Below is a small trained network, with its code and all its weights. Each question gives an input and a class and asks what happens when units are switched off, that is, made to give their printed mean instead of their output.

import numpy as np


def w(rows, s, z=0):
    codes = np.array(rows[::2]) - 128.0
    scale = np.full(codes.shape[1], s)
    scale[-1] = z or s
    return codes * scale


def f(y):
    return y / 2 * (1 + np.tanh(0.7978845608 * (y + 0.044715 * y**3)))


def log_softmax(a):
    a = a - a.max(-1, keepdims=True)
    return a - np.log(np.exp(a).sum(-1, keepdims=True))


def net(x, mask):
    res = np.array(x, float).reshape(1, 8) / 4 @ E
    y = f(res @ A[0][:, :-1].T + A[0][:, -1])
    res = res + np.where(mask, y, B[0][:, -1]) @ B[0][:, :-1]
    return log_softmax(res[-1] @ U[:, :-1].T + U[:, -1])


A, B = {}, {}
E = w([
[130,130,127,128,127,127,126,128,127,128,127,131],'x0',
[133,92,175,122,98,176,177,229,122,174,124,103],'x1',
[132,129,126,125,129,128,128,130,128,125,131,129],'x2',
[127,130,129,131,129,128,126,128,128,128,129,129],'x3',
[128,126,131,123,127,128,129,127,129,125,127,122],'x4',
[45,113,167,76,187,36,147,171,255,120,201,197],'x5',
[163,118,194,32,64,138,115,94,223,172,97,232],'x6',
[72,101,70,125,64,77,174,109,112,199,129,106],'x7',
],0.0046)
A[0] = w([
[167,131,121,140,87,179,119,88,99,140,110,106,41],'neuron 1',
[92,115,83,139,56,98,144,105,130,206,126,113,51],'neuron 2',
[137,104,165,127,99,183,161,162,136,167,131,106,248],'neuron 3',
[130,139,104,146,144,113,106,7,133,114,142,157,34],'neuron 4',
[134,116,154,143,105,170,145,218,126,179,134,133,1],'neuron 5',
[177,138,178,137,158,180,89,144,143,68,123,140,22],'neuron 6',
[159,124,167,99,78,146,120,84,154,160,116,173,47],'neuron 7',
],0.011,0.0038)
B[0] = w([
[44,104,159,121,167,47,135,184,204,148,198,180,190],'neuron 1',
[197,126,186,56,165,201,206,131,113,91,151,128,188],'neuron 2',
[145,141,106,146,76,113,64,84,142,133,91,156,253],'neuron 3',
[133,144,155,92,82,79,61,112,122,77,32,102,179],'neuron 4',
[91,145,170,60,180,35,117,115,91,1,71,43,159],'neuron 5',
[176,105,150,44,118,165,243,111,107,108,164,110,166],'neuron 6',
[92,132,62,210,182,129,148,162,84,115,173,49,195],'neuron 7',
],0.018,0.0044)
U = w([
[117,150,152,85,105,69,70,98,108,60,47,86,3],'0',
[46,95,168,103,176,56,147,189,255,147,206,192,65],'1',
[201,110,167,63,135,210,205,113,81,107,153,120,32],'2',
[97,132,36,251,185,152,139,176,13,102,162,25,64],'3',
[151,135,114,147,95,154,101,105,132,151,115,155,244],'4',
[150,129,113,149,91,149,103,109,137,147,121,154,225],'5',
[147,133,112,146,95,150,105,109,134,153,116,154,205],'6',
[143,130,120,148,98,153,102,115,134,156,114,157,184],'7',
],0.0085,0.0069)

Each question gives the input, the list of numbers given to net, and the class t.
The units are the neurons (one row each of A and B). Each row of codes is followed by its name. A weight is (code - 128) times the scale printed after its matrix; where a second scale follows, it is the last column's (A, B and U).
mask holds one flag per neuron, in row order. A switched-off neuron (its flag False) gives its mean, the last column of its row in B, instead of its output. The means were averaged over made-up inputs and are rounded, as every weight is.
A unit's drop is (log p(t) with every unit on - log p(t) with that unit switched off) / (log p(t) with every unit on - log p(t) with every unit switched off).
The circuit of an input: a set's keep is (log p(t) with only the set's units on - log p(t) with every unit switched off) / (log p(t) with every unit on - log p(t) with every unit switched off). Starting from all 7 units, units are removed one at a time, each time the one whose removal leaves the highest keep (on an exact tie, the one counted first), for as long as the keep stays at least 0.8.
units of the circuit, in order: the units of the circuit, biggest drop first
unit that matters most: the unit with the biggest drop
k most important neurons: the k neurons with the biggest drops, biggest first
drop of u: that unit's drop, to one decimal
input [2,2,2,8,5,-5,-2,-8], class 2: units of the circuit, in order	neuron 6
input [-2,3,-5,6,8,6,5,6], class 6: 3 most important neurons	neuron 1; neuron 3; neuron 6
input [2,-2,-5,-4,-8,5,-1,8], class 2: 3 most important neurons	neuron 2; neuron 1; neuron 3
input [-4,-5,-3,-3,-1,3,6,1], class 3: 2 most important neurons	neuron 7; neuron 3
input [1,7,-7,-4,-6,-8,-2,4], class 1: 2 most important neurons	neuron 1; neuron 4
input [-3,6,4,-3,3,-3,3,4], class 0: 2 most important neurons	neuron 5; neuron 3
input [7,-7,5,0,-3,-8,4,4], class 1: 3 most important neurons	neuron 1; neuron 3; neuron 5
input [-5,8,-1,0,-2,6,7,-8], class 0: 3 most important neurons	neuron 5; neuron 3; neuron 2
input [-5,5,6,0,6,-6,6,-8], class 2: 3 most important neurons	neuron 6; neuron 4; neuron 5
input [8,3,-7,-7,-3,-5,-5,3], class 4: 2 most important neurons	neuron 7; neuron 3
input [7,6,3,-7,-5,3,-7,-8], class 2: 4 most important neurons	neuron 6; neuron 7; neuron 1; neuron 4
input [-1,-3,-3,-1,3,-5,-4,-7], class 2: 2 most important neurons	neuron 6; neuron 3
input [3,-8,2,3,4,2,-6,2], class 0: 2 most important neurons	neuron 4; neuron 7
input [-1,-8,-6,5,-7,-7,-3,1], class 0: unit that matters most	neuron 4
input [-3,6,-5,6,1,-4,-7,7], class 2: 3 most important neurons	neuron 2; neuron 7; neuron 4
input [7,-1,7,-6,-7,3,-3,7], class 2: drop of neuron 1	0.2
input [-2,1,-6,8,5,-1,6,8], class 2: drop of neuron 2	1.6
input [7,4,5,-7,6,4,8,-5], class 3: drop of neuron 4	0.0
